Below is a small trained network, with its code and all its weights. Each question gives an input and a class and asks what happens when units are switched off, that is, made to give their printed mean instead of their output.

import numpy as np


def w(rows, s, z=0):
    codes = np.array(rows[::2]) - 128.0
    scale = np.full(codes.shape[1], s)
    scale[-1] = z or s
    return codes * scale


def f(y):
    return np.maximum(y, 0)


def log_softmax(a):
    a = a - a.max(-1, keepdims=True)
    return a - np.log(np.exp(a).sum(-1, keepdims=True))


def net(x, mask):
    res = np.array(x, float).reshape(1, 8) / 4 @ E
    y = f(res @ A[0][:, :-1].T + A[0][:, -1])
    res = res + np.where(mask, y, B[0][:, -1]) @ B[0][:, :-1]
    return log_softmax(res[-1] @ U[:, :-1].T + U[:, -1])


A, B = {}, {}
E = w([
[69,30,169,105,90,134,141,59,167,144,153,211],'x0',
[127,126,130,125,127,127,126,128,127,129,127,126],'x1',
[198,103,162,151,163,31,202,192,94,120,168,209],'x2',
[169,196,206,121,134,102,89,125,242,138,140,141],'x3',
[128,129,128,128,126,127,129,128,127,128,127,129],'x4',
[128,130,125,128,127,134,128,132,129,128,127,132],'x5',
[84,181,92,96,176,92,55,92,95,132,254,135],'x6',
[50,150,148,123,234,105,99,144,121,125,55,183],'x7',
],0.0067)
A[0] = w([
[88,137,132,131,174,120,121,144,124,126,81,150,34],'n0',
[90,68,81,131,127,150,151,130,8,133,114,117,41],'n1',
[179,106,112,133,75,143,147,116,136,123,193,87,9],'n2',
[121,131,136,122,119,116,118,112,117,128,142,124,105],'n3',
[98,67,154,125,107,119,123,95,151,134,140,162,14],'n4',
[78,152,97,123,90,203,85,103,168,133,95,81,8],'n5',
[162,165,118,136,141,139,119,159,108,124,108,106,49],'n6',
[96,133,132,127,179,120,109,140,115,121,92,148,57],'n7',
[105,62,144,120,120,137,132,94,152,131,153,160,48],'n8',
[89,168,120,117,162,121,85,105,92,123,248,134,45],'n9',
[59,152,116,124,141,164,93,103,145,124,84,111,57],'n10',
[136,168,111,134,145,148,128,115,122,121,106,78,73],'n11',
[176,114,148,136,165,77,157,182,101,125,142,196,71],'n12',
[151,104,135,132,104,134,137,135,135,124,109,109,89],'n13',
[145,106,146,126,138,135,138,160,136,129,62,132,71],'n14',
[107,142,123,116,141,125,114,138,107,129,178,131,74],'n15',
[171,96,148,128,97,152,164,148,144,122,4,127,50],'n16',
[149,113,117,124,93,161,119,110,141,127,153,75,75],'n17',
[113,145,118,122,146,124,112,129,120,126,183,136,54],'n18',
[118,139,143,129,146,116,123,120,144,127,114,132,107],'n19',
[192,208,107,126,153,114,125,190,71,131,97,58,61],'n20',
[139,115,137,135,104,138,144,135,135,127,73,126,55],'n21',
[159,188,177,118,138,106,115,111,240,140,130,129,43],'n22',
[78,143,128,122,170,110,117,153,116,135,84,155,74],'n23',
[185,118,114,134,57,131,149,142,130,132,189,118,58],'n24',
[174,115,126,127,144,84,149,166,106,133,146,170,60],'n25',
[146,151,117,130,132,125,126,137,121,132,119,103,65],'n26',
[105,94,92,122,129,136,153,121,51,135,114,112,46],'n27',
[158,127,125,134,143,101,161,140,111,124,145,159,83],'n28',
[91,120,143,133,180,112,132,117,135,127,85,144,44],'n29',
[147,140,151,127,131,120,112,141,196,133,140,128,56],'n30',
[119,123,120,120,118,145,115,120,145,126,116,102,11],'n31',
[139,126,132,133,125,100,146,132,121,114,126,136,11],'n32',
[144,100,148,128,120,135,143,123,154,126,89,132,64],'n33',
[87,67,140,117,102,134,123,100,152,130,146,169,17],'n34',
],0.012,0.0018)
B[0] = w([
[137,202,110,106,161,159,123,127,99,152,121,182,181],'n0',
[229,172,194,184,95,89,102,140,213,32,142,114,238],'n1',
[138,235,118,98,172,152,125,117,76,151,105,191,206],'n2',
[125,132,101,124,142,132,134,146,129,142,140,118,146],'n3',
[65,74,115,144,145,163,141,131,189,114,117,177,192],'n4',
[143,32,207,97,94,143,135,149,39,149,131,84,216],'n5',
[76,93,126,132,149,139,128,111,175,122,125,161,174],'n6',
[143,202,107,114,140,159,146,122,101,139,116,192,181],'n7',
[59,81,123,137,163,156,142,120,186,113,113,167,195],'n8',
[112,131,5,147,108,42,133,140,140,202,136,43,254],'n9',
[152,85,184,89,98,152,136,139,39,150,132,98,197],'n10',
[81,68,143,122,137,149,147,117,149,127,119,142,168],'n11',
[137,57,197,83,80,174,122,132,39,149,122,72,229],'n12',
[130,159,91,127,134,102,127,126,125,149,147,116,163],'n13',
[121,155,68,127,125,85,131,108,122,165,141,101,179],'n14',
[120,130,81,140,118,96,133,119,141,149,135,85,178],'n15',
[100,144,20,137,112,39,110,127,134,188,162,45,231],'n16',
[147,179,141,97,159,146,135,131,61,147,111,161,180],'n17',
[118,133,85,137,118,82,120,114,137,152,125,81,179],'n18',
[154,155,132,127,121,138,132,129,120,111,125,143,151],'n19',
[28,40,127,142,156,168,155,105,228,111,124,211,242],'n20',
[126,124,71,134,138,99,114,132,130,147,156,86,172],'n21',
[221,159,180,192,96,95,106,142,185,18,144,118,216],'n22',
[142,212,116,107,164,150,141,107,98,134,114,177,190],'n23',
[128,217,125,92,182,170,133,121,70,144,87,191,213],'n24',
[130,67,179,99,91,158,128,124,76,136,129,82,202],'n25',
[108,105,117,135,127,145,141,132,154,122,125,163,154],'n26',
[186,158,174,162,107,101,96,142,173,63,141,124,198],'n27',
[124,78,169,115,119,143,107,144,89,147,126,92,183],'n28',
[141,197,121,109,165,166,134,127,101,134,118,173,180],'n29',
[171,144,154,160,110,116,115,142,149,62,126,125,170],'n30',
[136,104,148,114,109,132,136,138,105,145,134,120,149],'n31',
[135,105,139,119,122,132,123,132,100,140,132,113,146],'n32',
[106,132,78,139,137,101,122,123,148,146,145,109,170],'n33',
[59,73,129,137,157,158,154,120,187,117,117,171,198],'n34',
],0.016,0.0094)
U = w([
[111,146,14,135,119,34,120,118,141,198,174,58,113],'0',
[144,50,211,60,79,174,135,149,45,150,128,94,138],'1',
[30,55,126,147,178,172,175,90,233,97,113,210,57],'2',
[235,185,178,194,101,93,85,153,194,14,150,139,78],'3',
[161,254,108,65,204,171,143,101,65,157,83,210,253],'4',
],0.0067,0.00053)

Each question gives the input, the list of numbers given to net, and the class t.
The units are the neurons (one row each of A and B). Each row of codes is followed by its name. A weight is (code - 128) times the scale printed after its matrix; where a second scale follows, it is the last column's (A, B and U).
mask holds one flag per neuron, in row order. A switched-off neuron (its flag False) gives its mean, the last column of its row in B, instead of its output. The means were averaged over made-up inputs and are rounded, as every weight is.
A unit's drop is (log p(t) with every unit on - log p(t) with that unit switched off) / (log p(t) with every unit on - log p(t) with every unit switched off).
The circuit of an input: a set's keep is (log p(t) with only the set's units on - log p(t) with every unit switched off) / (log p(t) with every unit on - log p(t) with every unit switched off). Starting from the 12 units with the biggest drops (on a tie, the unit counted first), units are removed one at a time, each time the one whose removal leaves the highest keep (on an exact tie, the one counted first), for as long as the keep stays at least 0.8.
circuit, biggest first: the units of the circuit, biggest drop first
most important unit: the unit with the biggest drop
k most important neurons: the k neurons with the biggest drops, biggest first
drop when u is switched off: that unit's drop, to one decimal
input [0,8,-4,-8,7,8,-1,1], class 3: circuit, biggest first -> n1
input [1,-3,1,5,2,-2,-6,-4], class 0: 2 most important neurons -> n16; n1
input [5,4,1,8,-8,-8,0,8], class 3: 3 most important neurons -> n22; n30; n24
input [-8,-1,4,-7,-6,4,-7,-8], class 2: 3 most important neurons -> n20; n9; n6
input [4,-7,-2,6,-1,-8,-2,-3], class 3: 2 most important neurons -> n22; n20
input [5,-8,6,3,-8,0,-6,-5], class 0: 4 most important neurons -> n16; n5; n33; n10
input [-3,-8,-7,-1,0,5,-7,4], class 0: 3 most important neurons -> n16; n12; n14
input [-7,3,7,-5,-2,4,4,2], class 1: 3 most important neurons -> n12; n25; n28
input [1,-1,-6,-3,-7,5,4,-4], class 1: 2 most important neurons -> n5; n16
input [-8,0,7,-6,5,-4,-1,-4], class 2: 4 most important neurons -> n20; n5; n6; n10
input [6,5,4,5,-1,5,5,-2], class 2: 4 most important neurons -> n16; n4; n8; n34
input [4,-1,-7,8,2,7,5,-8], class 3: 3 most important neurons -> n22; n30; n12
input [-3,7,2,-8,-3,6,-6,-5], class 3: 3 most important neurons -> n1; n27; n9
input [-2,2,-5,-3,4,1,-4,-7], class 4: most important unit -> n2
input [6,-4,1,-1,3,8,-7,-4], class 0: 2 most important neurons -> n16; n20
input [1,-1,6,3,3,-3,5,2], class 1: 2 most important neurons -> n12; n16
input [1,-8,3,-7,1,6,1,-6], class 3: drop when n27 is switched off -> 0.2
input [8,-8,8,4,8,-7,-7,-2], class 1: drop when n4 is switched off -> -0.1
input [1,8,-8,2,2,-6,-2,-2], class 1: drop when n34 is switched off -> 0.0
input [-1,-2,-5,-5,-1,2,-8,7], class 0: drop when n16 is switched off -> 3.9
input [4,6,5,1,4,-3,0,7], class 4: most important unit -> n23
